Here is a tiny trained network, its code and every weight. The questions are about switching its units off for an input and a class, where a switched-off unit gives its printed mean instead of its output.

import numpy as np


def w(rows, s, z=0):
    codes = np.array(rows[::2]) - 128.0
    scale = np.full(codes.shape[1], s)
    scale[-1] = z or s
    return codes * scale


def f(y):
    return y / 2 * (1 + np.tanh(0.7978845608 * (y + 0.044715 * y**3)))


def log_softmax(a):
    a = a - a.max(-1, keepdims=True)
    return a - np.log(np.exp(a).sum(-1, keepdims=True))


def net(x, mask):
    res = np.array(x, float).reshape(1, 4) / 4 @ E
    y = f(res @ A[0][:, :-1].T + A[0][:, -1])
    res = res + np.where(mask, y, B[0][:, -1]) @ B[0][:, :-1]
    return log_softmax(res[-1] @ U[:, :-1].T + U[:, -1])


A, B = {}, {}
E = w([
[83,136,139,247,52,98,130,128,44],'x0',
[102,76,243,133,42,172,65,187,199],'x1',
[38,119,25,157,142,237,137,208,182],'x2',
[60,167,97,114,98,91,2,37,183],'x3',
],0.0093)
A[0] = w([
[141,116,148,58,180,114,137,171,166,114],'n0',
[201,97,193,147,157,70,120,101,144,106],'n1',
[184,110,148,145,125,112,145,121,126,113],'n2',
[189,86,113,40,173,139,147,150,158,123],'n3',
[95,183,92,111,83,84,40,101,155,97],'n4',
[166,149,75,118,149,80,155,84,96,133],'n5',
[142,105,124,68,183,155,123,118,160,128],'n6',
[174,125,149,107,102,55,147,63,111,124],'n7',
[160,145,125,150,123,133,128,127,134,249],'n8',
[87,116,122,227,142,126,121,140,105,107],'n9',
[143,119,126,81,169,138,123,125,149,98],'n10',
[85,116,108,119,175,207,148,115,170,109],'n11',
[130,99,164,148,160,166,190,150,113,102],'n12',
[86,134,75,133,218,109,107,153,79,124],'n13',
[214,80,151,111,107,145,170,171,99,123],'n14',
[209,88,123,117,105,175,184,178,75,110],'n15',
[135,164,97,142,180,99,155,118,132,110],'n16',
[114,91,178,137,91,134,87,176,116,126],'n17',
[140,103,195,128,140,89,166,75,132,150],'n18',
[211,161,159,138,130,106,109,102,132,107],'n19',
[64,142,96,159,159,180,141,135,134,106],'n20',
[105,145,65,135,116,146,140,190,161,123],'n21',
[122,138,168,135,144,149,198,145,109,105],'n22',
[137,107,128,106,150,156,127,193,71,103],'n23',
[114,96,174,99,97,134,103,160,139,125],'n24',
[132,101,179,105,105,117,118,173,196,120],'n25',
[158,72,126,122,123,164,169,169,63,111],'n26',
[150,104,172,115,146,89,106,109,99,123],'n27',
[104,52,205,116,116,123,134,126,193,116],'n28',
[116,119,136,83,94,138,135,149,147,88],'n29',
[182,126,72,126,139,110,183,141,91,149],'n30',
[134,145,35,115,177,89,167,95,80,122],'n31',
[145,126,109,84,179,107,112,87,228,129],'n32',
[151,146,131,66,159,151,127,131,169,118],'n33',
[126,138,207,117,82,158,110,130,148,112],'n34',
[131,216,94,102,151,119,177,68,99,104],'n35',
[54,103,126,194,101,95,97,116,36,110],'n36',
[119,152,62,182,132,182,160,92,193,113],'n37',
[196,113,167,108,160,215,174,139,114,132],'n38',
[198,132,145,114,113,98,91,126,97,110],'n39',
[104,136,145,232,113,85,181,150,90,114],'n40',
[134,82,136,108,128,99,199,176,125,124],'n41',
[67,42,85,123,132,186,171,174,115,126],'n42',
[38,181,102,67,114,96,45,11,184,113],'n43',
[165,86,146,102,131,90,104,105,78,100],'n44',
[103,93,202,119,102,151,124,164,138,136],'n45',
[158,123,120,63,146,155,129,123,149,115],'n46',
[68,125,96,138,131,153,136,133,162,96],'n47',
],0.011,0.018)
B[0] = w([
[148,152,152,163,82,93,106,118,90,166],'n0',
[204,101,130,124,124,168,99,143,145,181],'n1',
[147,109,112,111,107,135,132,108,136,146],'n2',
[143,164,164,165,78,96,144,105,71,189],'n3',
[73,81,73,80,149,126,66,65,107,187],'n4',
[101,100,157,126,171,105,163,215,154,192],'n5',
[172,178,151,184,94,102,122,135,68,173],'n6',
[182,109,141,118,144,174,135,147,139,196],'n7',
[98,225,90,179,148,173,255,119,149,254],'n8',
[199,96,142,157,77,101,69,131,75,162],'n9',
[155,106,152,140,82,84,68,127,95,145],'n10',
[182,105,131,133,116,159,76,140,122,171],'n11',
[123,82,104,100,130,113,101,86,127,161],'n12',
[128,92,135,136,174,114,153,165,176,174],'n13',
[77,120,66,83,148,146,99,72,124,182],'n14',
[95,116,78,86,112,108,108,78,127,184],'n15',
[117,82,161,140,160,83,110,168,132,158],'n16',
[114,124,132,133,160,88,146,156,143,177],'n17',
[165,135,117,137,128,198,140,123,144,188],'n18',
[190,66,135,134,126,173,91,139,151,165],'n19',
[196,81,151,99,119,160,118,154,132,170],'n20',
[194,117,163,115,116,166,136,152,144,179],'n21',
[98,90,104,95,109,115,85,101,119,153],'n22',
[141,57,95,102,115,116,77,93,117,150],'n23',
[92,101,154,135,181,99,136,169,161,169],'n24',
[87,101,144,160,159,88,139,167,138,176],'n25',
[93,122,101,62,129,114,85,91,89,171],'n26',
[164,103,138,111,125,192,113,141,136,168],'n27',
[105,97,142,133,158,81,160,177,150,180],'n28',
[143,97,144,122,135,107,88,140,116,130],'n29',
[76,137,136,113,141,137,155,143,146,192],'n30',
[75,72,160,147,171,55,163,182,176,206],'n31',
[132,187,130,160,99,106,104,106,84,190],'n32',
[162,159,167,167,70,90,115,120,105,164],'n33',
[102,85,167,128,145,101,141,171,160,173],'n34',
[108,70,157,108,160,84,132,185,131,178],'n35',
[177,173,183,165,62,76,90,89,71,182],'n36',
[172,76,146,116,135,160,119,134,167,170],'n37',
[100,148,52,113,143,117,98,89,101,185],'n38',
[172,91,137,98,102,156,117,143,167,162],'n39',
[143,164,178,175,59,67,101,94,67,180],'n40',
[69,120,104,90,104,140,93,63,119,166],'n41',
[169,105,120,117,111,184,130,144,155,197],'n42',
[64,126,68,81,134,145,94,44,114,237],'n43',
[169,61,142,131,114,162,79,141,140,158],'n44',
[63,116,174,137,194,90,177,186,174,185],'n45',
[141,144,201,177,98,85,92,111,94,158],'n46',
[173,62,158,95,110,142,72,119,140,154],'n47',
],0.0095,0.017)
U = w([
[82,99,141,128,185,78,155,215,166,95],'0',
[77,117,71,57,128,147,115,55,119,95],'1',
[168,163,155,192,54,83,127,119,78,102],'2',
[208,91,130,99,123,251,132,170,163,105],'3',
[88,231,93,170,166,218,209,141,163,254],'4',
],0.016,0.0095)

Each question gives the input, the list of numbers given to net, and the class t.
The units are the neurons (one row each of A and B). Each row of codes is followed by its name. A weight is (code - 128) times the scale printed after its matrix; where a second scale follows, it is the last column's (A, B and U).
mask holds one flag per neuron, in row order. A switched-off neuron (its flag False) gives its mean, the last column of its row in B, instead of its output. The means were averaged over made-up inputs and are rounded, as every weight is.
A unit's drop is (log p(t) with every unit on - log p(t) with that unit switched off) / (log p(t) with every unit on - log p(t) with every unit switched off).
The circuit of an input: a set's keep is (log p(t) with only the set's units on - log p(t) with every unit switched off) / (log p(t) with every unit on - log p(t) with every unit switched off). Starting from the 12 units with the biggest drops (on a tie, the unit counted first), units are removed one at a time, each time the one whose removal leaves the highest keep (on an exact tie, the one counted first), for as long as the keep stays at least 0.8.
units of the circuit, in order: the units of the circuit, biggest drop first
top k neurons: the k neurons with the biggest drops, biggest first
drop of u: that unit's drop, to one decimal
input [5,-6,-2,6], class 0: units of the circuit, in order -> [n31]
input [1,-4,-2,4], class 0: top 2 neurons -> [n5, n31]
input [2,-8,-8,-1], class 0: top 3 neurons -> [n31, n5, n35]
input [8,7,5,-5], class 2: top 3 neurons -> [n40, n36, n9]
input [-2,-8,-8,3], class 0: top 4 neurons -> [n31, n5, n35, n16]
input [7,-3,3,-7], class 1: top 2 neurons -> [n26, n15]
input [7,2,8,6], class 3: top 2 neurons -> [n20, n37]
input [-6,-7,-4,-8], class 1: top 2 neurons -> [n14, n38]
input [0,4,-5,5], class 1: top 4 neurons -> [n43, n4, n42, n21]
input [1,-4,-1,3], class 0: top 3 neurons -> [n31, n35, n5]
input [6,-8,8,4], class 0: top 3 neurons -> [n31, n13, n35]
input [7,7,-3,6], class 0: top 2 neurons -> [n45, n34]
input [0,2,-7,-6], class 3: top 3 neurons -> [n1, n43, n18]
input [6,7,-2,-3], class 0: units of the circuit, in order -> [n45]
input [-6,-4,-7,-5], class 3: top 4 neurons -> [n7, n1, n19, n18]
input [-5,1,-3,-5], class 1: top 2 neurons -> [n14, n38]
input [-4,6,7,7], class 1: drop of n11 -> -0.1
input [3,-1,8,-8], class 1: drop of n15 -> 0.5
input [-5,-5,-2,5], class 0: drop of n15 -> 0.2
input [-8,-3,0,-6], class 2: units of the circuit, in order -> [n3]
input [3,5,-4,1], class 0: drop of n19 -> 0.0
